Below are the code and all the weights of a small trained network. Each question names an input and a target symbol and asks about switching units off, where a switched-off unit gives its printed mean instead of its output.

import numpy as np


def w(rows, s, z=0):
    codes = np.array(rows[::2]) - 128.0
    scale = np.full(codes.shape[1], s)
    scale[-1] = z or s
    return codes * scale


def norm(h):
    return h / np.sqrt((h * h).mean(-1, keepdims=True) + 1e-5)


def f(y):
    return np.maximum(y, 0)


def softmax(a):
    e = np.exp(a - a.max(-1, keepdims=True))
    return e / e.sum(-1, keepdims=True)


def log_softmax(a):
    a = a - a.max(-1, keepdims=True)
    return a - np.log(np.exp(a).sum(-1, keepdims=True))


def net(x, mask):
    ids = ['Ωαβδεζηλμξπφ'.index(c) for c in x.split()]
    T = len(ids)
    res = E[ids] + P[:T]
    u = 0
    for l in range(2):
        r = norm(res)
        for j in range(3):
            rows = slice(4 * j, 4 * j + 4)
            q, k, v = (r @ M[l][rows].T for M in (Q, K, V))
            z = softmax(np.where(np.tri(T) > 0, q @ k.T / 4**0.5, -1e9)) @ v
            o = O[l][rows]
            res = res + np.where(mask[u + j], z, o[:, -1]) @ o[:, :-1]
        u += 3
        y = f(norm(res) @ A[l][:, :-1].T + A[l][:, -1])
        res = res + np.where(mask[u : u + 12], y, B[l][:, -1]) @ B[l][:, :-1]
        u += 12
    return log_softmax(norm(res)[-1] @ U[:, :-1].T + U[:, -1])


Q, K, V, O, A, B = {}, {}, {}, {}, {}, {}
E = w([
[127,102,148],'Ω',
[127,96,150],'α',
[118,102,133],'β',
[123,140,149],'δ',
[134,100,147],'ε',
[134,104,151],'ζ',
[118,197,160],'η',
[159,116,110],'λ',
[158,116,146],'μ',
[151,114,146],'ξ',
[125,253,97],'π',
[213,162,20],'φ',
],0.0049)
P = w([
[189,128,166],'0',
[254,45,153],'1',
[213,35,146],'2',
[190,57,145],'3',
[179,75,151],'4',
[167,90,163],'5',
[140,120,168],'6',
[124,150,163],'7',
[102,168,168],'8',
[97,215,150],'9',
[68,251,137],'10',
[33,224,183],'11',
[3,227,177],'12',
],0.00098)
Q[0] = w([
[160,160,31],'0.h1',
[83,161,251],'0.h1',
[90,158,244],'0.h1',
[86,106,240],'0.h1',
[200,122,86],'0.h2',
[153,126,123],'0.h2',
[27,129,188],'0.h2',
[212,127,79],'0.h2',
[201,114,90],'0.h3',
[3,193,179],'0.h3',
[172,97,110],'0.h3',
[57,141,160],'0.h3',
],0.0035)
K[0] = w([
[166,150,21],'0.h1',
[100,156,238],'0.h1',
[105,152,228],'0.h1',
[81,116,255],'0.h1',
[172,48,125],'0.h2',
[133,95,129],'0.h2',
[71,203,131],'0.h2',
[171,67,127],'0.h2',
[183,94,97],'0.h3',
[66,249,136],'0.h3',
[155,60,131],'0.h3',
[78,160,153],'0.h3',
],0.0039)
V[0] = w([
[218,208,91],'0.h1',
[128,128,128],'0.h1',
[226,198,67],'0.h1',
[238,196,78],'0.h1',
[213,158,128],'0.h2',
[208,145,121],'0.h2',
[34,109,134],'0.h2',
[39,104,131],'0.h2',
[127,128,129],'0.h3',
[248,139,112],'0.h3',
[128,128,128],'0.h3',
[5,121,148],'0.h3',
],0.0023)
O[0] = w([
[45,81,96,72],'0.h1',
[128,128,128,128],'0.h1',
[37,49,108,58],'0.h1',
[6,52,108,94],'0.h1',
[68,154,120,202],'0.h2',
[70,149,132,203],'0.h2',
[220,96,127,36],'0.h2',
[193,100,130,45],'0.h2',
[129,128,128,128],'0.h3',
[25,157,135,250],'0.h3',
[128,128,128,128],'0.h3',
[242,100,116,2],'0.h3',
],0.0022,0.00091)
A[0] = w([
[85,117,95,70],'0.n1',
[156,43,156,136],'0.n2',
[106,224,202,218],'0.n3',
[143,96,26,216],'0.n4',
[62,130,5,82],'0.n5',
[115,199,232,191],'0.n6',
[128,127,128,119],'0.n7',
[127,128,129,124],'0.n8',
[127,128,128,125],'0.n9',
[33,156,79,6],'0.n10',
[127,129,128,125],'0.n11',
[181,135,14,134],'0.n12',
],0.0028,0.0018)
B[0] = w([
[87,130,171,131],'0.n1',
[193,206,107,171],'0.n2',
[110,30,146,243],'0.n3',
[51,126,209,153],'0.n4',
[133,24,227,145],'0.n5',
[157,2,137,251],'0.n6',
[126,130,126,128],'0.n7',
[128,128,129,128],'0.n8',
[128,128,127,128],'0.n9',
[74,29,193,134],'0.n10',
[128,128,128,128],'0.n11',
[21,22,151,146],'0.n12',
],0.0023,0.0031)
Q[1] = w([
[127,37,161],'1.h1',
[22,207,104],'1.h1',
[196,232,78],'1.h1',
[142,13,177],'1.h1',
[208,116,37],'1.h2',
[143,171,28],'1.h2',
[144,180,2],'1.h2',
[92,94,250],'1.h2',
[83,107,136],'1.h3',
[172,184,59],'1.h3',
[161,173,77],'1.h3',
[148,172,77],'1.h3',
],0.0051)
K[1] = w([
[130,216,178],'1.h1',
[167,84,3],'1.h1',
[94,26,134],'1.h1',
[131,213,191],'1.h1',
[75,111,210],'1.h2',
[117,60,172],'1.h2',
[107,35,179],'1.h2',
[176,227,53],'1.h2',
[149,113,106],'1.h3',
[71,157,113],'1.h3',
[67,159,114],'1.h3',
[68,158,104],'1.h3',
],0.0054)
V[1] = w([
[126,200,183],'1.h1',
[106,241,196],'1.h1',
[128,128,128],'1.h1',
[114,255,188],'1.h1',
[109,119,252],'1.h2',
[146,138,10],'1.h2',
[136,80,183],'1.h2',
[105,160,174],'1.h2',
[128,128,128],'1.h3',
[199,129,138],'1.h3',
[201,128,138],'1.h3',
[178,127,127],'1.h3',
],0.0026)
O[1] = w([
[121,199,145,101],'1.h1',
[132,250,150,62],'1.h1',
[128,128,128,128],'1.h1',
[129,253,138,34],'1.h1',
[113,145,229,254],'1.h2',
[143,111,34,7],'1.h2',
[112,107,177,243],'1.h2',
[137,162,140,127],'1.h2',
[128,128,128,128],'1.h3',
[90,111,128,156],'1.h3',
[86,110,129,158],'1.h3',
[108,116,131,140],'1.h3',
],0.004,0.0015)
A[1] = w([
[74,102,125,108],'1.n1',
[149,139,70,157],'1.n2',
[216,124,150,163],'1.n3',
[110,96,3,169],'1.n4',
[128,128,128,126],'1.n5',
[127,128,128,125],'1.n6',
[132,124,119,112],'1.n7',
[39,127,139,132],'1.n8',
[138,148,141,183],'1.n9',
[153,133,73,140],'1.n10',
[80,98,157,205],'1.n11',
[84,161,81,251],'1.n12',
],0.006,0.0027)
B[1] = w([
[90,148,106,161],'1.n1',
[99,131,119,130],'1.n2',
[180,137,108,167],'1.n3',
[132,66,32,145],'1.n4',
[128,128,128,128],'1.n5',
[128,128,128,128],'1.n6',
[126,134,130,128],'1.n7',
[104,143,78,172],'1.n8',
[138,149,97,150],'1.n9',
[76,132,111,129],'1.n10',
[111,174,95,253],'1.n11',
[254,145,85,141],'1.n12',
],0.0054,0.005)
U = w([
[148,121,140,7],'Ω',
[160,114,144,80],'α',
[210,99,133,242],'β',
[133,113,144,37],'δ',
[139,101,146,82],'ε',
[141,117,137,13],'ζ',
[115,207,190,121],'η',
[71,129,123,104],'λ',
[55,119,149,172],'μ',
[91,126,137,45],'ξ',
[163,209,77,251],'π',
[143,101,7,225],'φ',
],0.012,0.0031)

Each question gives the input, a string of symbols that net reads in full, and the target symbol t.
The units are the heads (4 rows each of Q, K, V and O) and the neurons (one row each of A and B). Each row of codes is followed by its name. A weight is (code - 128) times the scale printed after its matrix; where a second scale follows, it is the last column's (O, A, B and U).
mask holds one flag per unit, layer by layer, with each layer's heads first. A switched-off unit (its flag False) gives its mean, the last column of its rows in O or B, instead of its output. The means were averaged over made-up inputs and are rounded, as every weight is.
A unit's drop is (log p(t) with every unit on - log p(t) with that unit switched off) / (log p(t) with every unit on - log p(t) with every unit switched off).
The circuit of an input: a set's keep is (log p(t) with only the set's units on - log p(t) with every unit switched off) / (log p(t) with every unit on - log p(t) with every unit switched off). Starting from the 12 units with the biggest drops (on a tie, the unit counted first), units are removed one at a time, each time the one whose removal leaves the highest keep (on an exact tie, the one counted first), for as long as the keep stays at least 0.8.
circuit, biggest first: the units of the circuit, biggest drop first
k most important neurons: the k neurons with the biggest drops, biggest first
k most important neurons of layer l: the k neurons of layer l with the biggest drops, biggest first
which heads matter: for each layer, one digit per head in row order, 1 if its drop is at least 0.15 and else 0, layers parted by /
input δ μ α δ ζ φ φ α, target φ: circuit, biggest first => (1.h2)
input π α Ω Ω β π λ, target π: which heads matter => 000 / 110
input ξ β ε η μ μ η ε η β φ μ, target β: 3 most important neurons of layer 1 => (1.n8 1.n3 1.n4)
input α λ μ λ μ, target μ: circuit, biggest first => (0.h3 0.h2)
input π η β ζ Ω φ η β ξ μ, target β: 2 most important neurons => (0.n6 0.n3)
input α π π α, target π: circuit, biggest first => (1.h1 1.h2)
input Ω β π β β β, target β: circuit, biggest first => (0.h1 0.h2 0.h3)
input β β μ Ω ε δ π β π β, target π: circuit, biggest first => (1.h1 1.h2)
input δ Ω φ φ ξ μ β Ω β β α ξ, target β: which heads matter => 100 / 000
input ε β λ π λ μ Ω β η α μ, target η: which heads matter => 000 / 100
input Ω φ μ ε μ β φ Ω π, target φ: circuit, biggest first => (1.h1 1.n12 0.h1)
input β φ η μ, target φ: which heads matter => 111 / 010
input μ β μ φ δ π, target φ: circuit, biggest first => (1.h1 0.h1)
input Ω β ε β π λ φ η β ζ ε, target β: which heads matter => 111 / 010
input ε β η δ ε β δ ξ φ φ α ξ, target φ: which heads matter => 000 / 010
input φ δ α α η β ε β δ μ ζ λ, target μ: which heads matter => 100 / 000
input π β μ, target π: which heads matter => 000 / 100
input η η η μ, target η: which heads matter => 000 / 000
input ξ β β ε ε φ ε μ δ φ δ, target φ: which heads matter => 000 / 010
input ζ β μ ε α β μ μ δ η η α, target η: circuit, biggest first => (1.h1)
input β ε ζ π μ η, target π: most important neuron => (1.n12)
input δ μ β α β λ φ φ ε, target φ: which heads matter => 000 / 010
input β π β, target π: which heads matter => 000 / 100
input ε ζ β Ω φ β, target φ: 2 most important neurons => (0.n6 0.n3)
input π β λ δ ζ μ β β ξ, target β: which heads matter => 000 / 000
input λ α α μ ζ Ω α ε α φ μ λ Ω, target φ: 2 most important neurons of layer 0 => (0.n6 0.n3)
input π π β ε, target π: circuit, biggest first => (1.h1)
